Here is a tiny trained network, its code and every weight. The questions are about switching its units off for an input and a class, where a switched-off unit gives its printed mean instead of its output.

import numpy as np


def w(rows, s, z=0):
    codes = np.array(rows[::2]) - 128.0
    scale = np.full(codes.shape[1], s)
    scale[-1] = z or s
    return codes * scale


def norm(h):
    return h / np.sqrt((h * h).mean(-1, keepdims=True) + 1e-5)


def f(y):
    return y / 2 * (1 + np.tanh(0.7978845608 * (y + 0.044715 * y**3)))


def log_softmax(a):
    a = a - a.max(-1, keepdims=True)
    return a - np.log(np.exp(a).sum(-1, keepdims=True))


def net(x, mask):
    res = np.array(x, float).reshape(1, 4) / 4 @ E
    u = 0
    for l in range(3):
        y = f(norm(res) @ A[l][:, :-1].T + A[l][:, -1])
        res = res + np.where(mask[u : u + 3], y, B[l][:, -1]) @ B[l][:, :-1]
        u += 3
    return log_softmax(norm(res)[-1] @ U[:, :-1].T + U[:, -1])


A, B = {}, {}
E = w([
[106,146,184,182],'x0',
[91,162,203,57],'x1',
[239,199,121,86],'x2',
[123,254,104,60],'x3',
],0.0062)
A[0] = w([
[254,114,254,157,5],'0.n0',
[211,172,53,83,140],'0.n1',
[126,78,100,153,33],'0.n2',
],0.009,0.0027)
B[0] = w([
[97,79,202,129,205],'0.n0',
[107,252,161,194,252],'0.n1',
[129,82,9,154,140],'0.n2',
],0.012,0.0041)
A[1] = w([
[88,23,2,214,85],'1.n0',
[84,184,184,163,36],'1.n1',
[119,120,119,143,4],'1.n2',
],0.0098,0.0028)
B[1] = w([
[60,137,43,165,254],'1.n0',
[254,177,170,238,190],'1.n1',
[171,119,96,184,112],'1.n2',
],0.0094,0.0063)
A[2] = w([
[194,60,137,211,204],'2.n0',
[209,207,18,99,2],'2.n1',
[157,2,208,112,52],'2.n2',
],0.0077,0.0039)
B[2] = w([
[38,244,2,83,253],'2.n0',
[144,220,85,204,148],'2.n1',
[146,66,220,165,171],'2.n2',
],0.0061,0.0027)
U = w([
[126,102,196,149,225],'0',
[113,142,139,44,62],'1',
[72,103,63,168,192],'2',
[168,252,160,162,190],'3',
[163,129,124,98,2],'4',
[164,140,116,73,38],'5',
[194,106,114,140,59],'6',
[152,110,147,117,51],'7',
],0.022,0.0085)

Each question gives the input, the list of numbers given to net, and the class t.
The units are the neurons (one row each of A and B). Each row of codes is followed by its name. A weight is (code - 128) times the scale printed after its matrix; where a second scale follows, it is the last column's (A, B and U).
mask holds one flag per neuron, layer by layer. A switched-off neuron (its flag False) gives its mean, the last column of its row in B, instead of its output. The means were averaged over made-up inputs and are rounded, as every weight is.
A unit's drop is (log p(t) with every unit on - log p(t) with that unit switched off) / (log p(t) with every unit on - log p(t) with every unit switched off).
The circuit of an input: a set's keep is (log p(t) with only the set's units on - log p(t) with every unit switched off) / (log p(t) with every unit on - log p(t) with every unit switched off). Starting from all 9 units, units are removed one at a time, each time the one whose removal leaves the highest keep (on an exact tie, the one counted first), for as long as the keep stays at least 0.8.
circuit, biggest first: the units of the circuit, biggest drop first
top k neurons: the k neurons with the biggest drops, biggest first
k most important neurons of layer l: the k neurons of layer l with the biggest drops, biggest first
drop of u: that unit's drop, to one decimal
input [-1,5,-2,-2], class 0: circuit, biggest first -> [0.n1; 1.n0]
input [-3,4,-5,5], class 1: circuit, biggest first -> [0.n1; 1.n0]
input [-7,-7,-2,4], class 3: circuit, biggest first -> [0.n1]
input [-6,8,-4,1], class 1: top 3 neurons -> [0.n1; 0.n0; 1.n1]
input [-4,5,-7,1], class 0: top 3 neurons -> [0.n1; 1.n0; 0.n2]
input [8,7,6,-2], class 0: 2 most important neurons of layer 0 -> [0.n0; 0.n1]
input [8,-1,5,-6], class 0: 2 most important neurons of layer 0 -> [0.n0; 0.n1]
input [6,6,3,-6], class 0: 2 most important neurons of layer 0 -> [0.n1; 0.n0]
input [-1,4,-6,4], class 1: top 3 neurons -> [0.n1; 0.n0; 1.n0]
input [0,-2,0,0], class 2: top 3 neurons -> [0.n2; 1.n1; 1.n0]
input [-7,-6,-3,5], class 3: drop of 0.n1 -> 1.5
input [5,4,8,-7], class 0: drop of 0.n0 -> 0.1
input [-3,5,1,-5], class 0: drop of 0.n1 -> 0.1
input [6,8,1,-3], class 0: circuit, biggest first -> [0.n1]
